Below is a small trained network, with its code and all its weights. Each question gives an input and a class and asks what happens when units are switched off, that is, made to give their printed mean instead of their output.

import numpy as np


def w(rows, s, z=0):
    codes = np.array(rows[::2]) - 128.0
    scale = np.full(codes.shape[1], s)
    scale[-1] = z or s
    return codes * scale


def f(y):
    return y / 2 * (1 + np.tanh(0.7978845608 * (y + 0.044715 * y**3)))


def log_softmax(a):
    a = a - a.max(-1, keepdims=True)
    return a - np.log(np.exp(a).sum(-1, keepdims=True))


def net(x, mask):
    res = np.array(x, float).reshape(1, 6) / 4 @ E
    y = f(res @ A[0][:, :-1].T + A[0][:, -1])
    res = res + np.where(mask, y, B[0][:, -1]) @ B[0][:, :-1]
    return log_softmax(res[-1] @ U[:, :-1].T + U[:, -1])


A, B = {}, {}
E = w([
[110,120,153,135,136,145,128,117],'x0',
[148,99,183,129,120,118,100,110],'x1',
[132,60,72,206,249,76,40,131],'x2',
[211,73,175,78,219,184,200,159],'x3',
[139,122,110,119,115,128,119,133],'x4',
[214,198,100,205,147,207,109,74],'x5',
],0.013)
A[0] = w([
[80,100,153,109,129,59,103,193,182],'n0',
[210,197,104,214,133,246,94,48,192],'n1',
[52,44,92,201,122,74,98,194,145],'n2',
[76,136,123,202,52,108,109,85,251],'n3',
[189,167,98,199,118,184,13,71,155],'n4',
[223,42,133,76,209,187,225,191,223],'n5',
[164,203,152,60,75,168,157,49,186],'n6',
[97,133,169,119,1,93,173,170,254],'n7',
[228,137,122,192,108,192,160,104,106],'n8',
],0.0086,0.0072)
B[0] = w([
[198,88,99,45,155,171,98,123,190],'n0',
[158,171,121,213,72,90,156,128,232],'n1',
[148,84,94,76,189,74,94,77,197],'n2',
[79,198,35,82,126,115,116,110,209],'n3',
[80,188,112,208,148,43,146,148,205],'n4',
[255,75,205,149,145,196,179,177,253],'n5',
[102,178,144,150,40,231,207,12,205],'n6',
[36,195,151,49,79,196,124,127,229],'n7',
[203,140,134,164,103,85,85,75,180],'n8',
],0.011,0.019)
U = w([
[49,164,126,50,98,167,94,132,188],'0',
[91,185,91,182,60,138,121,54,5],'1',
[127,122,199,60,89,175,181,173,249],'2',
[168,145,165,189,72,162,163,67,73],'3',
[106,96,64,88,159,96,19,81,130],'4',
[82,161,92,211,149,40,108,121,127],'5',
[133,7,136,122,187,132,112,172,59],'6',
[172,114,141,254,149,107,104,165,235],'7',
],0.01,0.0023)

Each question gives the input, the list of numbers given to net, and the class t.
The units are the neurons (one row each of A and B). Each row of codes is followed by its name. A weight is (code - 128) times the scale printed after its matrix; where a second scale follows, it is the last column's (A, B and U).
mask holds one flag per neuron, in row order. A switched-off neuron (its flag False) gives its mean, the last column of its row in B, instead of its output. The means were averaged over made-up inputs and are rounded, as every weight is.
A unit's drop is (log p(t) with every unit on - log p(t) with that unit switched off) / (log p(t) with every unit on - log p(t) with every unit switched off).
The circuit of an input: a set's keep is (log p(t) with only the set's units on - log p(t) with every unit switched off) / (log p(t) with every unit on - log p(t) with every unit switched off). Starting from all 9 units, units are removed one at a time, each time the one whose removal leaves the highest keep (on an exact tie, the one counted first), for as long as the keep stays at least 0.8.
units of the circuit, in order: the units of the circuit, biggest drop first
k most important neurons: the k neurons with the biggest drops, biggest first
drop of u: that unit's drop, to one decimal
input [8,-6,2,2,1,2], class 7: 2 most important neurons -> (n6 n7)
input [5,2,1,6,6,-2], class 6: most important neuron -> (n7)
input [-2,4,-3,0,4,0], class 0: units of the circuit, in order -> (n5 n1)
input [-4,8,-1,-6,-1,0], class 0: units of the circuit, in order -> (n1 n7)
input [-2,-1,2,-3,-8,0], class 4: units of the circuit, in order -> (n1 n6)
input [0,1,1,4,2,2], class 7: units of the circuit, in order -> (n6 n7)
input [2,2,-8,-1,4,1], class 1: 2 most important neurons -> (n6 n5)
input [0,-2,1,7,1,-5], class 6: units of the circuit, in order -> (n7 n6)
input [4,7,6,1,2,-4], class 6: 2 most important neurons -> (n3 n7)
input [4,5,1,-5,8,-2], class 4: units of the circuit, in order -> (n6 n2)
input [2,2,0,0,6,1], class 1: 3 most important neurons -> (n5 n0 n2)
input [-7,-2,-5,7,-3,1], class 3: 2 most important neurons -> (n6 n8)
input [-6,2,-6,1,0,0], class 2: 3 most important neurons -> (n7 n1 n4)
input [1,7,7,8,-5,0], class 6: units of the circuit, in order -> (n1)
input [-6,-2,1,-8,-6,-7], class 4: 3 most important neurons -> (n2 n6 n0)
input [0,2,-5,0,-3,8], class 1: 2 most important neurons -> (n5 n4)
input [2,4,0,-5,-3,-6], class 0: 2 most important neurons -> (n7 n8)
input [1,-5,-7,-4,5,-2], class 0: drop of n7 -> 0.4
input [8,3,8,1,-5,-7], class 6: drop of n7 -> 0.4
input [-2,-8,2,-8,-7,-8], class 4: units of the circuit, in order -> (n2)
